<127>: [153 173 188 126 129 127 130  90 107  81 124 135 141  56  61  95]
<37>: [117  64 142 120 163  79  86 189 111 187 124  75  77 149 124  94]
<111>: [190 155 152  88 151 143 136 114 189 130 120 161 146 154 173 188]
<57>: [131 128 131 129 129 129 127 127 133 130 129 129 128 128 130 134]
<56>: [122 123 124 124 127 135 136 126 119 123 129 127 130 132 133 131]
[136 126 119 123 129 127 130]  <56>
[154 173 188]  <111>
common <56> <37>:   [124]

<102>: [204  98 113  54]
<36>: [204 113 113  54]
<81>: [ 77 108 127 159]
<37>: [ 94  64 136 164]
<56>: [121 113  81 143]
[113  81]  <56>
again <36>:   [113]

<36>: [204 207 151 148 147 182]
<56>: [ 98 151 151 151 151 182]
<81>: [204 207 151 104 182 152]
miss <81>: [204 104 152 207 151]  [182]
[151 151 182]  <56>
[ 98 151 151 151 151 182]  <56>
again <56>:   [151]
miss <36>: [151 204 147 207 182]  [148]

<127>: [ 56 152 186 129]
<57>: [ 64 191  92 148]
<111>: [ 64 191  91 136]
<102>: [191 203  90 139]
<56>: [175 180  49 118]
<7>: [178  58 193 138]
key -> tag
[137] -> J317
[128] -> J737
[138] -> J126
[129] -> J355
[139] -> J870
[118] -> J770
[152] -> J676
key <127> 3:   J355
[178  58 193 138]  <7>

<127>: [ 56 182  95 140 135 107 159  90 168  93 152 119 122 147  98 160  98 152
 108 139 126 122 141 110 151]
<102>: [ 54 169  56 182  95 140 135 107 159 148 168  93 152 119 122 147  98 160
  98 152 108 139 126 122 141]
<56>: [150 133  98  98  54 207  56 182  95 140 135 107 159  90 168  93 152 119
 122 147  98 160  98  98 108]
<57>: [182  95 140 135 107 159 140 168  93 152 119 122 147  98 160 147 152 108
 139 126 141 141 110 151 103]
<30>: [ 94 188  54 207  56 182  95 140 135 107 159  90 168  93 152 119 122 147
  98 160  98 152 108 139 126]
key -> tag
[152] -> J727
[122] -> J250
[153] -> J14
[168] -> J762
[93] -> J489
key <102> 12:   J727
again <56>:   [98]
[182  95 140 135 107 159 140 168  93 152 119 122 147  98 160 147 152 108
 139 126 141 141 110 151 103]  <57>
[150 133  98  98  54 207  56 182  95 140 135 107 159  90 168  93 152 119
 122 147  98 160  98  98 108]  <56>
[ 94 188]  <30>
miss <102>: [ 98 122  95 152 135 141 139  98 126  56 160 168 140 169 147  93 152 122
 148 159 107 119 182 108]  [54]
[ 54 169  56 182  95 140 135 107 159 148 168  93 152 119 122 147  98 160
  98 152 108 139 126 122 141]  <102>

<81>: [146 149 109 140 154 136  56 120 102 132 141 114 131 104 147 117 124 144
 101 139 130 113 126 117 133 118 129 144 112 155  83 112 129 115 137 128
 146 117 140]
<102>: [101 163 111 161 157 112 106 122 130  85 113 116 114 125 137 152 135 127
 116 132 143 149 126 105 134 125 130 133 109 136 126 126 123 135 109 128
 128 117 133]
<7>: [101 163 111 161 157 112 106 122 130  85 113 116 114 125 137 152 135 127
 116 132 143 149 126 105 140 125 130 125 109  84 131 123 161 112 137 108
 126 131 133]
<127>: [101 163 113 161 157 112 106 122 130  85 113 116 114 125 137 152 135 127
 116 132 143 149 126 105 140 113 130 125 109 136 126 126 123 135 109 128
 128 117 133]
<111>: [125 102 130 143  87 124 129 128 121 153 107  98 124 145 131 124 154 160
 134 135 126 129 123 107 133 119 122 114 144 144 124 127 117 130 130 122
 127 132  97]
miss <127>: [126 117 113 140  85 125 106 163 126 130 130 109 112 135 149 137 101 113
 157 116 135 128 161 116 128 127 132 126 143 133 105 136 114 113 109 152
 122 125]  [123]
miss <7>: [133 108 126 109 140 163 157 132 116 125 112 126 161 130 152 101 125 149
 112 131 105 137 137 135 161  85 131 127  84 123 113 111 114 130 125 143
 122 116]  [106]
[101 163 111 161 157 112 106 122 130  85 113 116 114 125 137 152 135 127
 116 132 143 149 126 105 140 125 130 125 109  84 131 123 161 112 137 108
 126 131 133]  <7>

<81>: [ 99 164 103 128 132 181 113 118 106 183 164  99 109 150  72 143 106 194
 113 102 121  94 117]
<7>: [130  98 135 118 129 131 123 124 141 121 116 126 125 142 117 136  97 174
 104 116 125  91 119]
<37>: [ 98 168  90 128 109 199 118 130 118 160 143 107 105 156  61 145  85 170
 114 112 136  79 126]
<127>: [106 145 106 124 100 189 127 137 118 163 161  91  96 150  55 136  96 162
 119 117 123  86 126]
<86>: [ 99 164 103 128 132 181 113 118 106 183 164  99 109 150  72 143 125 108
 126 134 129 146 128]
<111>: [ 99 164 103 128 132 181 113 118 106 183 164  99 109 150  72 143 125 127
 126 117 133 118 140]
Table of tags by key:
[141] -> J951
[131] -> J625
[104] -> J603
[142] -> J738
[132] -> J549
[106] -> J305
[107] -> J432
key <7> 8:   J951
miss <111>: [140 127  72  99 106 164 132 126 109 103 164 150 183 113 181 117 118 118
  99 143 125 133]  [128]
miss <81>: [121 181 117 113  99 128 132 118 109 106 194 183 102  99 150 164 106 164
  94  72 143 113]  [103]

<86>: [126 125 138 134 120  91 122 153 116 127 125 114 131 122 120 121 152 112
 141 117 106 129]
<30>: [156  52 133 105 138  89 120 138 139 143 127 122 116 135 127 123  78 110
 163 144 113  92]
<36>: [111 131 115  86 139 139  54 169 114 132 118 148 108 124 115 121 128  86
  87 114 106 169]
[156  52 133 105 138  89 120 138 139 143 127 122 116 135 127 123  78 110
 163 144 113  92]  <30>
[111 131 115  86 139 139  54 169 114 132 118 148 108 124 115 121 128  86
  87 114 106 169]  <36>
[143 127]  <30>

<7>: [129 175 165 173 121 162 120 173 114 114]
<81>: [142 173 172 182 129 125 159 178 102 130]
<64>: [131 161 166 198 116 126 153 179 119 130]
<57>: [132 160 168 193 115 133 156 169 112 123]
<30>: [137 161 166 198 116 126 153 122 119 130]
<102>: [130 178 121 188 138 128 163 176  87 122]
<36>: [117  84 133 147 194 104 139 197 139  75]
<86>: [130 106 104  78  93 165 188 128 136  75]
<111>: [110  94 139 155 200  98 139 196 135  82]
<127>: [135 179 184 183 130 125 161 172  99 125]
miss <7>: [175 165 120 173 129 114 114 162 173]  [121]
common <7> <102>:   [121]

<81>: [160 125 125 152  90  92 116  80  99 113 106 137 127 123 103  98 132 136
 152  79 134 101 121 111  96  91 121 107 154 137 135 152 106 152 131 106
 125]
<64>: [147 125 125 152 117  92 116  80  99 134 106 137 127 123 103  98 132 136
 152  79 134 101 121 111  96  91 121 107 154 137 135 152 106 152 131 106
 125]
<86>: [112 135 139 116 170 170 131 167 157 134 139  87  91 142 117 165 126 131
  88 162 128 131 105 100 129 153 137 160  88 109 130 119 153 109 113  83
 106]
<57>: [147 125 125 152  90  92 116  80  99 113 106 137 127 123 103  98 132 136
 105 172 120 164 148 160 170 156 127 135 105 115 112  94 140 100 165 158
 138]
<111>: [112 135 139 116 170 170 131 167 157 134 139  87  91 142 117 165 126 131
  88 162 128 131 105 100 129 153 137 160  88 109 130 119 153 109 113 125
 130]
tags:
[81] -> J680
[91] -> J218
[155] -> J408
[90] -> J992
[80] -> J861
[156] -> J315
key <57> 25:   J315
miss <57>: [125 138 125 100 136 140  94 152 120 132 170  92 148 127 105 113  80 115
 106 158 160  99 137 105 147  90 127 103 165 112 135 123 116  98 156 172]  [164]
[112 135 139 116 170 170 131 167 157 134 139  87  91 142 117 165 126 131
  88 162 128 131 105 100 129 153 137 160  88 109 130 119 153 109 113 125
 130]  <111>

<102>: [153 135 131 128 123 122 129 112 125 127 133  99 129 120 104 137 111 116
 133 108 138 140 124]
<36>: [141 136 132 134 134 104 115 129 126 142 114 134 135 117 134 131 121 142
  99 107 131 139 109]
<37>: [139 133 131 131 138 106 116 129 127 142 116 137 136 118 136 133 118 145
 102 136 130 136 103]
<111>: [117 124 131 146 119 143 154 142 123 127 124 125 123 151 147 131 139 137
 140  63 139 140 137]
<64>: [133 150 140 141 118 116 133 123 120 132 118 114 121 119 119 127 132 122
  95 114 122 126 134]
miss <102>: [124 122 129 131 111 125  99 129 116 133 120 128 127 108 137 135 153 112
 104 123 140 133]  [138]
[134 135 117]  <36>

